(in the rows, 128 means zero)
Group, then class:
[ 98  79 156 115 194 126 119 140 136 146 121 137 105 137  60 136]  vap > zaz
[108  40 147 109 181 102 122 152 130 140 149 116 119 119  49 128]  Das > kenog
[100 157 113 130 150 133 121 159 126 102 130  97 119  77  83 128]  Das > kugev
[123  89 141 124 193 118 153 136 120 162 174 130  93 145 107 132]  vap > Zos
[114  74 140 122 162 113 137 141 116 144 140 111  91 142 103 126]  vap > Zos
[ 90  56 151 117 185 147 152 161 129 154 140 117 113 107  87 131]  vap > Zos
[ 97  21 138 127 156 117 139 129 139 144 103 156 118 144 113 130]  Dibef > geke
[111 119 114 112 193 101 124 145 123 122 167  95 119 148  58 107]  Das > kugev
[108  83 146 128 167 118 136 144 139 139 145 143 117 135  95 105]  Das > kenog
[ 97  39 136 120 193 116 151 107 135 162 158 126 101 141 100 129]  vap > Zos
[107 131 136 103 160 117 103 142 146 103 158 106 116 122  77 131]  Das > kugev
[123  20  84 140 137 125 105 107 145 205  80 197 129 171 120 132]  Dibef > geke
[102 190 111 124 189 117 155 151 131 111 167 103 119 106  89 128]  Das > kugev
[100 178 135 120 154 142 126 156 132 101 118 118 103 151  71 121]  Das > kugev
[127  24 156 142 103 146 140 122 126 132 114 150 146 111 154 133]  Dibef > tene
[116   4 150 135 122 118 130 149  93 147  90 185 127 149 117 163]  Dibef > geke
[126 184  66 122 143  98 141 156 158 109 150  99 133 140  82 127]  Das > kugev
[ 82  50 157  88 196 118 173 149 126 171 166 154  92 172  77 126]  vap > zaz
[107  80 157 123 169 126 143 147 131 139 128 140  97 153 115 134]  vap > zaz
[128  67 149 132 120 152 148 124  96 161 111 154 123 109 115 132]  Dibef > tene
[124  62 167 137 157 128 133 117 128 157 109 177 126 158 106 128]  Dibef > geke
[ 85 110 151 127 164 121 124 146 125 137  94 124 101 145  95 139]  vap > zaz
[121  20 151 142 122 146 163 135 156 145 132 180 152 131  95 147]  Dibef > geke
[103  96 115 119 175 133 147 132 118 137 140 141 123 123 131 110]  Das > kenog
[119  81 125  88 155  88 137 134 130 159 128 109 120 109  86 122]  Das > kenog
[136  50 175 116 115 130 139 130 124 136 113 161 127 130 105 145]  Dibef > geke
[117 139 112 133 175 138 135 132 112 113 141 123 115  78  91 105]  Das > kenog
[122  20 161 142 149 115 159 149 120 179 100 185 129 140 108 141]  Dibef > geke
[121 124 149 145 150 133 154 156 132 135 128 135 110 117  98 129]  vap > zaz
[107  41 165 139 125 150 162 138 121 150 108 178 114 137 107 138]  Dibef > geke
[132  21 161 119 122 126 131 166 134 145  82 200 125 175 120 116]  Dibef > tene
[124  69 141 151 108 146 156 145 147 160  60 161 126 151 113 128]  Dibef > geke

Group, then class:
[ 74 130 142 134 104 103 122 138 120  84 134 156 148  61 131 118]  (51) > N
[153 162  98 134 123  92 123 147 135 106  97 144 107 157 157 142]  (48) > E
[107 110  87 138 169 105 123 126 121 152 110 120  83 178 151 114]  (48) > G
[119 122 115 135 117 137 175 183 116 101 113 145 129  92 145 136]  (51) > N
[132 128 106 141 154 119 104 154 133 135  98 122 113 170 134 135]  (48) > G
[137 132  92 147  79 112 103 144 120 135  99 122 115 167 152 123]  (48) > G
[129 119  91 146 162  97 123 131 130 114 100 131 103 152 161 146]  (48) > E
[151 138 123 117 126 158 179 167 123 130 102 122 154 102 147 139]  (51) > S
[117 122 142 130 129 131 120 166 141 106 140 131 161  58 142 125]  (51) > S
[136 121 126 131 153 133 137 159 111 131 162 130 153  78 142 133]  (51) > N
[172 143 133 117 136 167 142 150 126 127 132 118 161  71 129 183]  (51) > S
[108 117 137 142 135 123 130 147 116 107 145 135 132  79 147 136]  (51) > N

Group and class of each row:
[ 87 112 141 124  70 127  98 110 161 167 149  90 134 108 102 135]  R > <27>
[ 88 134 137 146 130 113 109  81 142 141 146 101 125 136 116 101]  R > <27>
[105 112 154 142 128  99  98  86 131 133 145 132 139 109  82 131]  R > <12>
[130 116 135  98 131 115  99 132 145 144 143 121 112 101 124 127]  R > <41>
[120 105 111 145 158  88 118 113 139 174 108  82 145 131  78 148]  C > <38>
[ 65 113 170 147 119 104 102 143  98  96  62 131 137 160  80 128]  X > <25>
[108 120 154  77 151 167  88 150 130 161 167 125 115 104 117 133]  R > <41>
[ 79 142 169 139 139 132 107 132  99  92 141 116 121 155 110 119]  X > <25>
[ 89 158 142 151 146 134 146  69 111  85 117 102  99 133 102  98]  J > <33>
[ 75 138 131 146 127 103  75 103 142 141 133 120 123 114  63 123]  R > <27>
[ 99 112 194 134 144 121  67 101 113  59 127 134 151 138 125 112]  X > <25>
[122 112 161 125 135 139  70 107 124  84 117 159 152 145 129 128]  X > <30>
[ 72 109 140 149 134  84 118  91 115 157 128  87 139 141  89 146]  C > <35>
[101 127 117 128 139  82  67 104 149 151 144 124 115 106  95 118]  R > <12>
[ 90 141 153 101 155  88 145  83 152 159 106  95 147 125  78 113]  C > <11>
[102 169 203 164 130 126 139 108  69  73 126 124 114 132  96  70]  J > <33>
[ 89 186 146 156 139 122 155 101 102 103 113 135 135 123  69 109]  J > <24>
[120 163 135 170 160 120 162  87 123 121 128 126 135 127  86  96]  J > <40>
[ 51 130 170 190 149 161  72 134  99  56 149 144 122 118  58 158]  X > <25>
[ 99 117 138 148 112 120 125 113 147 165 149 111 127 132 160 123]  R > <27>
[ 77 170 158 164 155 137 167 126  65  84 130 140 133 126  55 143]  J > <24>
[115 165 165 145 130  99 154 126  93 109 134 130 124 128 107 113]  J > <33>
[133  86 124 109 143  74 117 110 133 190 143  63 124 111 114 136]  C > <35>

Group, then class:
[143 117 128 136 121 171 121 130 137 160 103 121 100 107  79 112]  raf > Redi
[129 150 197 170 114 139 127 117  87 166  95 120  93 109  49 130]  raf > Redi
[143 135 157 168 145 160 153 140 150 128  52 168  78  99  78  56]  raf > Redi
[ 96 154 186 138 128 115 102 105 114 166 132 114  69 138 118 157]  raf > sur
[138 133 201 151 119 173 128 145 110 164  95 154  91 130  65  97]  raf > sur
[135 145 166 126 111 157 118 140 128 156  99 149 105 136  85  95]  raf > sur
[135 125 142 124 135 129 141 176 107 163 133 139 137 120  87  71]  benim > Nef
[151 128 142 142 119 122 113 145 118 164 151 113 144 123  84 136]  benim > ludi
[140 131 176 155 100 151 104 130 115 120 104 173 106 115  46 125]  raf > Redi
[137 122 150 131 142 116 126 160 107 171 146 131 132 135 101  90]  benim > Nef
[138 124 199 155 111 131 139 169 116 197 133 134 118 133  83 105]  raf > sur
[181 118 146 143 142 124 131 126 100 167 153 113 136 114  75  90]  benim > ludi
[145 147 185 176 132 147 122 160 135 166 107 129  75 126  94  87]  raf > sur
[127 126 146 141 112 134 114 141 100 171 164 125 118 155  82 102]  benim > ludi
[141 145 166 148 164 125 140 148  78 169 195 137 133 150  90 107]  benim > Nef
[139 128 170 140 183 132 102 155  92 169 152 108 132 136 134  88]  benim > Nef
[127 107 166 135 122 136 112 137 110 198 139 153 123 122  65 117]  benim > ludi
[136 131 179 141 130 113 127 148  87 162 114 149 137 112  84  89]  benim > Nef
[124 128 173 154 117 143 123 125 116 168 112 167  88 134  66 100]  raf > sur
[161 111 162 140 169 125 151 206 112 187 143 132 136 116  61  14]  benim > ludi
[142 125 159 175  90 167 131  85 118 109 132 139  80 111  46 127]  raf > Redi
[131 113 139 149 158 120 120 159  96 119 143 121 128 135 114 106]  benim > Nef
[122 145 165 135 142 133 103 158  96 144 140 151 133 131  83  37]  benim > Nef
[136 137 172 144 147 115 130 161 104 151 130 135 124 122  93  75]  benim > Nef
[145 142 195 142  71 143 120 145 144 157  86 169 100 110  94 126]  raf > Redi
[141 150 192 125  97 164 106 116 133 160  84 143 113 132  48 126]  raf > sur
[145 131 168 178  98 181 146 162 106 137 102 176 108 143  59  55]  raf > Redi
[137 155 186 174 157 141 119 172  86 146 158 152 135 144  40  49]  benim > Nef
[147 117 170 128 162 117 115 167 105 182 154 129 140 123  78  97]  benim > ludi
[143 132 184 167  59 146 131 114 208 177  77 137 105 117  59 143]  raf > Redi
[120 161 144 133 147 127  56 130 113 158 172  82 120 134 135 134]  benim > Nef
[177 114 134 147 191 135 147 215 131 181 111 144 118 101 117  32]  benim > ludi

Group and class of each row:
[130 109 135 109  91 151 147 154 143  91 133 152 141 118 129 120]  (14) > lifeb
[133  97 174 125 129 140 118 135 121  94 107 137 133 213 105 131]  (16) > mef
[130  92 171 116 155 115 119 135 119 125 107 127 131 195 137 125]  (16) > zanap
[140 129 158 102  95 143 153 137 136  57 102 145 128 218 101 132]  (16) > tisa
[131 133 124  95  87 142 149 164 146  85 115 160 123 159 121 114]  (14) > baf
[130  73 171 146 150 117 118 142 109 109 126 130 128 179 139 140]  (16) > mef
[129 139 136 117  83 146 140 154 147  88 124 147 124 147 114 103]  (14) > baf
[132 117 135  94  64 148 154 147 162  63 118 144 133 171 115 111]  (14) > lifeb
[133 105 132 146 117 124 121 150 139 122 144 134 107 117 156 117]  (14) > baf
[139 108 166 130 113 132 142 138 123  81 116 145 120 214 115 135]  (16) > mef
[139 117 140 110  77 154 139 147 155  88 116 142 135 183 131 117]  (14) > baf
[134 100 163 119 128 120 136 133 127  81 133 144 130 211 126 135]  (16) > mef
[135 142 123 117  71 157 153 134 127  98 121 154 124 141 148 117]  (14) > baf
[120 141 136 101 111 149 147 142 145  97 116 157 118 164 119 111]  (14) > baf
[129 106 138 125 103 143 125 132 122 119 114 148 128 121 152 110]  (14) > baf
[142 127 134 129  78 129 142 147 145  81 118 148 124 136 136 106]  (14) > nenuk
[156 146 133 113 111 139 140 133 138 105 107 135 129 156 140 119]  (14) > nenuk
[132  60 122 134 123 124 123 139 113  77 109 142 130 185  88 124]  (16) > mef
[156 128 133 110 110 150 136 132 117 109 120 127 111 106 153 117]  (14) > nenuk
[141  95 181 111 120 140 136 141 116  85  94 147 132 183 129 108]  (16) > tisa
[119 119 131 116 108 129 125 136 135 120 122 156 120 136 149 114]  (14) > baf
[116  71 151 139 102 130 114 149 138 130 113 120 139 102 135  91]  (14) > lifeb
[146 106 148  99 126 121 137 135 124  87 121 156 126 183 113 124]  (16) > zanap
